Below is a small trained network, with its code and all its weights. Each question gives an input and a class and asks what happens when units are switched off, that is, made to give their printed mean instead of their output.

import numpy as np


def w(rows, s, z=0):
    codes = np.array(rows[::2]) - 128.0
    scale = np.full(codes.shape[1], s)
    scale[-1] = z or s
    return codes * scale


def norm(h):
    return h / np.sqrt((h * h).mean(-1, keepdims=True) + 1e-5)


def f(y):
    return np.maximum(y, 0)


def log_softmax(a):
    a = a - a.max(-1, keepdims=True)
    return a - np.log(np.exp(a).sum(-1, keepdims=True))


def net(x, mask):
    res = np.array(x, float).reshape(1, 3) / 4 @ E
    u = 0
    for l in range(2):
        y = f(norm(res) @ A[l][:, :-1].T + A[l][:, -1])
        res = res + np.where(mask[u : u + 4], y, B[l][:, -1]) @ B[l][:, :-1]
        u += 4
    return log_softmax(norm(res)[-1] @ U[:, :-1].T + U[:, -1])


A, B = {}, {}
E = w([
[125,68,101,220,64,150,117,56,231],'x0',
[100,139,206,199,97,240,117,146,2],'x1',
[105,95,48,144,160,171,150,246,129],'x2',
],0.0086)
A[0] = w([
[203,80,106,140,19,173,144,126,180,110],'L0N1',
[96,82,122,25,171,110,217,79,40,2],'L0N2',
[172,152,52,121,96,64,125,126,154,102],'L0N3',
[168,237,253,112,8,2,83,56,127,100],'L0N4',
],0.0058,0.0026)
B[0] = w([
[151,183,160,163,143,99,181,196,89,200],'L0N1',
[215,162,207,135,165,82,131,149,106,168],'L0N2',
[54,139,203,191,177,159,171,110,1,183],'L0N3',
[54,132,93,91,142,223,151,175,182,255],'L0N4',
],0.0097,0.0063)
A[1] = w([
[113,99,60,103,253,12,134,33,178,148],'L1N1',
[162,3,111,179,66,140,214,60,202,121],'L1N2',
[114,70,135,227,95,146,97,64,132,4],'L1N3',
[159,106,110,142,148,90,191,208,53,158],'L1N4',
],0.0081,0.0013)
B[1] = w([
[134,82,113,199,97,209,67,143,34,228],'L1N1',
[160,190,195,2,98,89,61,162,102,229],'L1N2',
[198,99,85,92,231,81,151,126,124,202],'L1N3',
[96,151,167,132,133,125,118,63,200,254],'L1N4',
],0.0098,0.0067)
U = w([
[184,200,163,98,150,78,116,175,99,163],'0',
[112,70,117,164,98,187,97,108,4,156],'1',
[55,144,109,117,119,163,122,172,174,214],'2',
[96,161,118,139,154,145,172,108,153,65],'3',
[118,98,84,138,58,72,155,98,129,3],'4',
],0.014,0.0043)

Each question gives the input, the list of numbers given to net, and the class t.
The units are the neurons (one row each of A and B). Each row of codes is followed by its name. A weight is (code - 128) times the scale printed after its matrix; where a second scale follows, it is the last column's (A, B and U).
mask holds one flag per neuron, layer by layer. A switched-off neuron (its flag False) gives its mean, the last column of its row in B, instead of its output. The means were averaged over made-up inputs and are rounded, as every weight is.
A unit's drop is (log p(t) with every unit on - log p(t) with that unit switched off) / (log p(t) with every unit on - log p(t) with every unit switched off).
The circuit of an input: a set's keep is (log p(t) with only the set's units on - log p(t) with every unit switched off) / (log p(t) with every unit on - log p(t) with every unit switched off). Starting from all 8 units, units are removed one at a time, each time the one whose removal leaves the highest keep (on an exact tie, the one counted first), for as long as the keep stays at least 0.8.
circuit, biggest first: the units of the circuit, biggest drop first
unit that matters most: the unit with the biggest drop
k most important neurons: the k neurons with the biggest drops, biggest first
k most important neurons of layer l: the k neurons of layer l with the biggest drops, biggest first
drop when u is switched off: that unit's drop, to one decimal
input [8,1,7], class 0: circuit, biggest first => [L1N2 L0N4]
input [6,-7,2], class 1: circuit, biggest first => [L1N1]
input [2,-2,0], class 3: circuit, biggest first => [L0N3 L1N2 L1N1]
input [8,3,8], class 0: circuit, biggest first => [L0N4 L1N2 L1N3]
input [-2,2,0], class 3: 2 most important neurons of layer 1 => [L1N2 L1N4]
input [-2,3,6], class 2: circuit, biggest first => [L1N1 L1N4 L1N3]
input [-3,-5,-1], class 1: 2 most important neurons => [L1N1 L0N1]
input [0,4,-5], class 2: 2 most important neurons of layer 0 => [L0N4 L0N3]
input [-2,-3,2], class 3: 2 most important neurons => [L0N3 L1N4]
input [0,-4,4], class 1: circuit, biggest first => [L1N1 L0N4]
input [4,1,4], class 0: circuit, biggest first => [L0N4 L1N2]
input [6,3,-7], class 2: 2 most important neurons of layer 0 => [L0N4 L0N2]
input [-2,1,-1], class 3: 2 most important neurons of layer 0 => [L0N2 L0N4]
input [5,4,2], class 0: unit that matters most => L0N4
input [6,-7,4], class 1: 3 most important neurons => [L1N1 L0N4 L0N3]
input [7,-4,4], class 0: 2 most important neurons => [L1N2 L0N4]
input [8,-2,-8], class 0: 3 most important neurons of layer 1 => [L1N2 L1N3 L1N4]
input [-6,-1,-8], class 2: 2 most important neurons of layer 1 => [L1N2 L1N3]
input [0,5,8], class 2: 2 most important neurons of layer 1 => [L1N1 L1N4]
input [7,-4,-7], class 0: circuit, biggest first => [L1N2]
input [-3,-2,-1], class 3: 3 most important neurons of layer 1 => [L1N2 L1N4 L1N3]
input [5,3,-7], class 2: drop when L0N4 is switched off => 2.2
input [4,-8,-5], class 1: drop when L1N1 is switched off => 1.0
input [2,-1,-7], class 2: drop when L0N4 is switched off => 1.7
